Below are the code and all the weights of a small trained network. Each question names an input and a class and asks about switching units off, where a switched-off unit gives its printed mean instead of its output.

import numpy as np


def w(rows, s, z=0):
    codes = np.array(rows[::2]) - 128.0
    scale = np.full(codes.shape[1], s)
    scale[-1] = z or s
    return codes * scale


def f(y):
    return np.maximum(y, 0)


def log_softmax(a):
    a = a - a.max(-1, keepdims=True)
    return a - np.log(np.exp(a).sum(-1, keepdims=True))


def net(x, mask):
    res = np.array(x, float).reshape(1, 8) / 4 @ E
    y = f(res @ A[0][:, :-1].T + A[0][:, -1])
    res = res + np.where(mask, y, B[0][:, -1]) @ B[0][:, :-1]
    return log_softmax(res[-1] @ U[:, :-1].T + U[:, -1])


A, B = {}, {}
E = w([
[166,129,135,93,109,169,116,135,149,165],'x0',
[19,107,206,152,123,114,254,153,230,214],'x1',
[144,203,149,143,103,156,79,119,106,206],'x2',
[55,133,162,129,164,115,50,155,135,159],'x3',
[122,125,96,113,112,107,101,128,171,136],'x4',
[122,145,204,125,104,149,99,90,75,130],'x5',
[159,253,177,49,159,113,188,214,115,84],'x6',
[110,166,108,104,128,147,91,68,174,174],'x7',
],0.0082)
A[0] = w([
[145,97,55,78,66,89,94,142,27,119,74],'N1',
[200,219,146,116,155,127,87,236,206,122,133],'N2',
[168,226,182,52,185,112,190,177,134,105,235],'N3',
[197,125,54,68,150,99,2,111,41,83,64],'N4',
[69,146,159,193,33,140,188,159,215,192,4],'N5',
[146,145,79,127,112,179,65,151,110,72,51],'N6',
[142,176,236,77,130,46,120,125,98,87,212],'N7',
[96,78,233,117,63,191,186,188,109,127,75],'N8',
[132,16,125,199,52,123,70,62,104,174,171],'N9',
[185,136,197,76,30,189,158,198,141,61,171],'N10',
[151,133,76,169,127,88,135,153,114,153,168],'N11',
],0.0067,0.0017)
B[0] = w([
[179,87,117,91,195,120,202,72,88,168,188],'N1',
[116,146,53,130,82,104,88,85,78,102,195],'N2',
[20,124,96,165,88,176,121,89,168,105,226],'N3',
[139,206,166,8,185,87,157,46,50,199,247],'N4',
[222,139,127,48,254,151,167,105,53,131,206],'N5',
[142,187,150,127,98,92,174,51,109,173,182],'N6',
[99,159,104,112,75,172,70,187,161,150,188],'N7',
[190,109,138,132,182,85,138,68,168,177,175],'N8',
[84,214,124,161,14,142,131,70,208,49,217],'N9',
[207,165,62,38,142,162,78,89,115,87,185],'N10',
[143,118,18,133,101,211,120,180,164,132,151],'N11',
],0.0064,0.011)
U = w([
[105,108,254,68,181,66,205,143,158,157,9],'0',
[40,113,173,132,42,186,110,150,194,24,247],'1',
],0.0056,0.0013)

Each question gives the input, the list of numbers given to net, and the class t.
The units are the neurons (one row each of A and B). Each row of codes is followed by its name. A weight is (code - 128) times the scale printed after its matrix; where a second scale follows, it is the last column's (A, B and U).
mask holds one flag per neuron, in row order. A switched-off neuron (its flag False) gives its mean, the last column of its row in B, instead of its output. The means were averaged over made-up inputs and are rounded, as every weight is.
A unit's drop is (log p(t) with every unit on - log p(t) with that unit switched off) / (log p(t) with every unit on - log p(t) with every unit switched off).
The circuit of an input: a set's keep is (log p(t) with only the set's units on - log p(t) with every unit switched off) / (log p(t) with every unit on - log p(t) with every unit switched off). Starting from all 11 units, units are removed one at a time, each time the one whose removal leaves the highest keep (on an exact tie, the one counted first), for as long as the keep stays at least 0.8.
circuit, biggest first: the units of the circuit, biggest drop first
most important unit: the unit with the biggest drop
top k neurons: the k neurons with the biggest drops, biggest first
drop when u is switched off: that unit's drop, to one decimal
input [7,3,-2,-1,-6,-3,4,0], class 1: top 3 neurons : N4, N3, N1
input [6,4,-4,-1,1,6,6,4], class 1: top 2 neurons : N3, N4
input [-4,-4,2,-6,-3,6,7,0], class 1: most important unit : N3
input [6,3,7,0,7,-8,4,-2], class 1: top 3 neurons : N4, N2, N3
input [-6,-8,2,-8,5,3,-6,4], class 0: top 2 neurons : N4, N1
input [3,-6,-4,8,4,-3,-6,-7], class 0: top 2 neurons : N4, N1
input [6,-5,-4,5,-1,5,-4,0], class 0: top 3 neurons : N4, N3, N1
input [-5,-1,-4,7,-7,4,3,7], class 1: circuit, biggest first : N4, N5
input [-1,-8,-4,-2,-3,1,-6,-6], class 0: drop when N4 is switched off : 0.6
input [-8,-7,7,0,8,-3,4,4], class 0: drop when N4 is switched off : 0.7
input [8,-6,-1,0,5,2,-5,-8], class 0: drop when N4 is switched off : 0.7
input [8,1,7,5,-6,7,6,-5], class 1: drop when N3 is switched off : 0.1
